Each row is followed by its group and then its class within the group.
[ -2 -12  13  -2  11   7  -5  11  16 -49  -7 -22  20   9   4  -4   5  12] : P > dl
[-17 -30   2   2  -5  11  14  23   9 -16  -2   7  -2   6   6   1  -1   1] : Q > Dp
[ -1  -3  12  -4  14  21   2  14  10 -25 -13 -29   4  -9   1   9   5   5] : P > dz
[  1 -29  15   9  -7   4  13  -1   2  -5 -22 -13  -6 -13   4  -6   9   6] : G > Hp
[ -2 -41  10  -6  20   7  52   6  -9   0 -19  -8  -9   1   5  -7  11  -1] : G > Hp
[-12 -12  10   3 -13  17  -2  38  12 -10 -13 -23   1 -18  -6  -4   4  11] : P > dz
[-10   7  13  11   3  25  -7  20   4 -11  -3 -25   5  -8  -8  -6   5   9] : P > dz
[  1   2   0  13  35  -2  62  16   0 -26  -8 -31  -7  11 -15  23 -11  10] : A > bl
[ -2 -11  12   5  -4  14 -13  26   7 -29  -4  -9  12  -2  14  -1  10   4] : P > dz
[ -6 -34  -2  15  -9   3   7  36  14 -30   2   8  -1   7   4   5 -10   5] : Q > Dp
[ -2 -36  10   4  -2  21 -11  14  -5 -24  -1   8  -7  14   7   7  10  11] : Q > Dp
[ -3  -4   9   6  -1   0   9  34  12 -14   0 -19   6 -13   6  -3   8   7] : P > dz
[ -1   9  22   3   3  10  -8  16  14 -32 -21 -28  -1  -4 -11   6  10  13] : P > dl
[ -4   3  13   6   6  11   9  27  12 -14  -8 -19   1  -2  -2   3   1   5] : P > dl
[ -4  -9   8   8   6  10  24  23  12 -28 -10 -25   8  38   4  -8  12  10] : P > dl
[ -2 -38   2   2  14  -3  19  16  12 -30   6   5   0  11   8   0   1  10] : Q > Dp
[  0   3  12  -1   9  18  13  11   1 -16 -14 -26   2 -15   2   0   4  40] : P > dz
[ -2 -32  13   6 -13  22  -9  28  15  -3  16  25   1  11  27  -9  18   9] : Q > sd
[  2 -10   4   7  31   4  62  17  -8  -5  -7  -1   5   7 -16  15 -14   2] : A > bl
[  3 -49  14   0   0  20   6  25  -3  -2   5  26  -2  12  20  -4  17   5] : Q > sd
[  0 -33  14   1   7  17  37  25   2 -16 -17   0  -4   1   7   2  17  11] : G > Hp
[  0   6   0   9  20   0  21  29  11 -19  10  -8  -1   2  -3   1   1   2] : A > zq
[ -4 -13   7   3  18  14  -4  19   4 -36 -14 -18   5  -8  -3  -3  -5   9] : P > dl
[ -1 -11  15   3  14   9  24   5  23   1  -9   6  -6  -2  14   3  20  16] : G > Hp
[ -7  -6  15   8   1   1 -15  25  13 -30  -6 -14   3  -8   4   6  -2  19] : P > dz
[ -6 -18   9   1  20  -5   7  -5   2   0  -8   1  -4 -12   3   6  15   8] : G > gh
[ -1 -17  11 -19  -1   5  27   1   4  -6 -27   6 -11 -10  -1   4  -3   0] : G > Hp
[ -5 -25  11  11   7   9  -5  23   8 -23  -3 -14  10  -6   4  -1   4   0] : P > dz
[ 24   0  15   4   0   9  -2  22   4 -25   6 -17   8  -4   7  -2   6   2] : P > dz

Each row is followed by its group and then its class within the group.
[ 4 11 28 11  4 -4  9  9 -2 13 19  1 -6 22 18 11 -1 -5] : (26) > Zz
[ 41  12  19  -3  32   0   4  13   4  -7   9  -6 -14  -3   8 -13   9 -12] : (26) > Tg
[ -1  13  15   6   9   0  -1  13 -26  -8   6   2   4   6 -17   2  16 -22] : (18) > qz
[  5  17 -18 -20  29   2   1  33 -24 -18  -4 -11  -1   7  -9   4   8 -12] : (18) > zd
[ 23  21  -2   2 -13 -11  10  10  -7   5  22   2   2   2 -39  11   0  11] : (24) > Tq
[ 29  -7   6   7  20   2   2  30 -11  -4  13  -2   2  15  10   8   8  38] : (24) > rm
[-24   1  16   6 -26 -41   7  -5   1  -3   3  -8   3   5 -13  16 -11  13] : (17) > rf
[ 42  48  -8  -9 -22   4  19  14 -34 -14   8  -3 -10   2 -14  -3  -2   7] : (18) > gb
[ 18   8   0   5   7 -10  15  19  -2   6  -3  10   1   0   7  -3 -11  13] : (24) > Tq
[ 15   8  10  -9   3 -15  21  18   0  -4  17   5   2   0  13  23 -14  12] : (24) > Tq
[ 10 -21  36 -26 -20 -57  30 -14  14   1  12  -3   8  10 -11  27  -4  20] : (17) > pb
[  1  17 -32 -11  11  27  18  20 -21  -7  -8   8   7  -5 -12   2  10 -23] : (18) > zd
[ -2  20  -9 -16  -2  15   8  20 -32 -21  14   2   8  -6 -19   9  13 -15] : (18) > zd
[18 10  2 -1  4 -6 -7  5 -7 -4  7 -2  6 12 -2  8 -7 15] : (17) > rf
[ 12  12  -8 -10  10   0  11  16 -20 -24  15  18  -3  -8  -4   6   6   2] : (18) > gb
[ 29  16  12  19  39   2  -2  12  -7  -9   7   2   0 -16  17 -19   9  10] : (26) > Tg
[ 14   8  -5  -7   5   5   3  28   7  -4  29   4   2   0   0   6 -11  28] : (24) > rm
[23  7 15 -4  4 10 -5 23  0  1 19  5 11  3 21  3  4 14] : (24) > rm
[ 16   5  17  -7  12 -12  12   3   8   7   3   7  -3 -13  15   2   1   5] : (26) > Zz
[ 11   8  37   2  -3 -13   0  -2  -7   5  19 -11   6  -2   0  -8  -2  18] : (26) > Zz
[ 18   0   4 -16   3  -3  39  11   2 -13  10 -11   9   3  -3  15  10  13] : (18) > gb
[ 33   7 -12   0   2  -2  12  23   6  -6  13  15   7  11   4   5   9 -13] : (24) > rm

Each row is followed by its group and then its class within the group.
[ 11   3   5  -6  18  68 -23  29  40  -5  -8  -3 -41 -75 -20   6   7   5] : nb > bg
[  4   2  -3 -11  17  -1  -9  10  32 -12   1   9 -33 -61   4   4 -17  -4] : nb > pg
[ -6   4  10  -2  10   5  -4 -14   6   8   1   2   9 -16   2   7  25   1] : Mn > jl
[ -5   6   5  -4   6 -18   8 -24 -11   3   0  -2  14  25   3   2   8   2] : Mn > jl
[ -9  -1   7 -14   5 -11   3 -13  -3  -5  -9   4 -18  21   3  -3  12   0] : Mn > jl
[-10   3   7   5   1  36   0  -7 -12   6  -7  -6  12  16  -6  -1  14   1] : Mn > zj
[ -2   0  -5 -12  29  45 -15   6  29  -9  -2  -2 -39 -50   0   8   1   4] : nb > bg
[ -3   4   1  -6  23 -18  -7  -5  29   1   1   4 -15 -43   1  -4  -7  15] : nb > dh
[ -5   2  -3  -6   9  31  23  -8  -2 -19  12 -10 -21  22   5   5   1   2] : Mn > zj
[ -3  -2   6 -11  23  13 -15   7  40 -10  -2  12 -27 -65  -2   5  -1   3] : nb > bg
[ -5   0   2   1   2 -29  18 -26 -10  -3   1   6  13   1  15  10  -5  -3] : Mn > jl
[ -7   3   5  -4   1  -7 -11  12  -9  -5   0 -11   1  -7  10  15  34   0] : Mn > Nj
